Below is a small trained network, with its code and all its weights. Each question gives an input and a target symbol and asks what happens when units are switched off, that is, made to give their printed mean instead of their output.

import numpy as np


def w(rows, s, z=0):
    codes = np.array(rows[::2]) - 128.0
    scale = np.full(codes.shape[1], s)
    scale[-1] = z or s
    return codes * scale


def norm(h):
    return h / np.sqrt((h * h).mean(-1, keepdims=True) + 1e-5)


def f(y):
    return np.maximum(y, 0)


def softmax(a):
    e = np.exp(a - a.max(-1, keepdims=True))
    return e / e.sum(-1, keepdims=True)


def log_softmax(a):
    a = a - a.max(-1, keepdims=True)
    return a - np.log(np.exp(a).sum(-1, keepdims=True))


def net(x, mask):
    ids = ['ΔΛΠΨβημξσ'.index(c) for c in x.split()]
    T = len(ids)
    res = E[ids] + P[:T]
    r = norm(res)
    for j in range(2):
        rows = slice(2 * j, 2 * j + 2)
        q, k, v = (r @ M[0][rows].T for M in (Q, K, V))
        z = softmax(np.where(np.tri(T) > 0, q @ k.T / 2**0.5, -1e9)) @ v
        o = O[0][rows]
        res = res + np.where(mask[j], z, o[:, -1]) @ o[:, :-1]
    y = f(norm(res) @ A[0][:, :-1].T + A[0][:, -1])
    res = res + np.where(mask[2:18], y, B[0][:, -1]) @ B[0][:, :-1]
    return log_softmax(norm(res)[-1] @ U[:, :-1].T + U[:, -1])


Q, K, V, O, A, B = {}, {}, {}, {}, {}, {}
E = w([
[203,74,112,134],'Δ',
[55,85,84,211],'Λ',
[133,126,197,125],'Π',
[122,166,105,194],'Ψ',
[152,86,128,210],'β',
[203,101,89,129],'η',
[178,207,129,60],'μ',
[37,70,4,64],'ξ',
[100,168,179,103],'σ',
],0.03)
P = w([
[151,113,120,2],'0',
[227,177,119,146],'1',
[214,174,132,153],'2',
[235,167,149,152],'3',
[91,89,72,208],'4',
[88,91,76,211],'5',
[88,123,87,218],'6',
],0.0074)
Q[0] = w([
[165,130,150,19],'H0',
[179,149,162,118],'H0',
[97,137,86,231],'H1',
[174,32,2,83],'H1',
],0.041)
K[0] = w([
[89,68,107,58],'H0',
[170,112,163,66],'H0',
[111,124,79,225],'H1',
[235,14,2,68],'H1',
],0.034)
V[0] = w([
[81,54,168,86],'H0',
[123,252,137,122],'H0',
[123,104,15,188],'H1',
[134,75,121,9],'H1',
],0.026)
O[0] = w([
[53,85,183,136,4],'H0',
[55,197,8,112,117],'H0',
[93,83,59,225,167],'H1',
[234,55,108,36,89],'H1',
],0.017,0.0041)
A[0] = w([
[147,176,244,30,150],'N0',
[139,143,190,140,118],'N1',
[153,181,47,99,113],'N2',
[77,1,100,101,150],'N3',
[192,220,206,115,139],'N4',
[217,225,186,210,22],'N5',
[44,196,142,94,73],'N6',
[81,148,82,125,15],'N7',
[172,153,73,201,166],'N8',
[23,147,172,105,1],'N9',
[120,134,217,204,86],'N10',
[207,132,108,164,72],'N11',
[75,195,135,169,10],'N12',
[169,151,128,188,105],'N13',
[60,192,236,158,43],'N14',
[172,114,185,163,81],'N15',
],0.023,0.0091)
B[0] = w([
[71,254,151,219,249],'N0',
[145,146,102,94,155],'N1',
[96,142,201,122,171],'N2',
[109,119,16,176,189],'N3',
[102,202,73,206,207],'N4',
[69,162,180,62,150],'N5',
[211,44,137,99,162],'N6',
[164,125,168,28,139],'N7',
[175,101,162,39,213],'N8',
[234,82,174,142,140],'N9',
[74,121,189,139,157],'N10',
[112,73,177,84,161],'N11',
[119,96,37,36,144],'N12',
[120,80,153,124,157],'N13',
[254,137,135,138,169],'N14',
[134,177,183,88,152],'N15',
],0.053,0.019)
U = w([
[213,144,127,192,177],'Δ',
[105,101,143,134,81],'Λ',
[104,93,12,165,128],'Π',
[41,101,235,117,72],'Ψ',
[103,99,151,137,61],'β',
[250,64,118,162,115],'η',
[30,182,140,124,253],'μ',
[24,43,147,188,143],'ξ',
[40,162,45,24,95],'σ',
],0.014,0.0063)

Each question gives the input, a string of symbols that net reads in full, and the target symbol t.
The units are the heads (2 rows each of Q, K, V and O) and the neurons (one row each of A and B). Each row of codes is followed by its name. A weight is (code - 128) times the scale printed after its matrix; where a second scale follows, it is the last column's (O, A, B and U).
mask holds one flag per unit, heads first, then neurons. A switched-off unit (its flag False) gives its mean, the last column of its rows in O or B, instead of its output. The means were averaged over made-up inputs and are rounded, as every weight is.
A unit's drop is (log p(t) with every unit on - log p(t) with that unit switched off) / (log p(t) with every unit on - log p(t) with every unit switched off).
The circuit of an input: a set's keep is (log p(t) with only the set's units on - log p(t) with every unit switched off) / (log p(t) with every unit on - log p(t) with every unit switched off). Starting from the 12 units with the biggest drops (on a tie, the unit counted first), units are removed one at a time, each time the one whose removal leaves the highest keep (on an exact tie, the one counted first), for as long as the keep stays at least 0.8.
circuit, biggest first: the units of the circuit, biggest drop first
top k neurons: the k neurons with the biggest drops, biggest first
heads that matter: for each layer, one digit per head in row order, 1 if its drop is at least 0.15 and else 0, layers parted by /
drop of u: that unit's drop, to one decimal
input Δ η Π σ Δ σ, target Δ: circuit, biggest first	(N14)
input μ Π μ η Λ, target ξ: heads that matter	10
input μ μ ξ η σ σ, target Δ: top 2 neurons	(N6 N14)
input η Π Π η σ Π Ψ, target σ: top 2 neurons	(N12 N0)
input σ μ Δ, target σ: heads that matter	11
input σ Δ μ η, target σ: circuit, biggest first	(H0 N0)
input η η Ψ ξ, target σ: top 2 neurons	(N0 N14)
input ξ Ψ Δ, target ξ: top 2 neurons	(N3 N0)
input σ σ Π μ σ Ψ β, target σ: top 2 neurons	(N12 N0)
input Δ Π Δ Ψ μ Λ ξ, target σ: top 4 neurons	(N0 N2 N14 N6)
input η η η Π η, target η: top 2 neurons	(N0 N4)
input η Π η ξ β, target Ψ: top 2 neurons	(N10 N0)
input Ψ σ η, target Ψ: drop of N2	0.3
input Ψ ξ η β, target σ: drop of H0	0.5
input Ψ μ σ σ η Λ, target σ: drop of N8	0.0
input η η σ η η η Δ, target η: drop of N10	0.1
input ξ Π σ Δ, target ξ: top neuron	(N3)
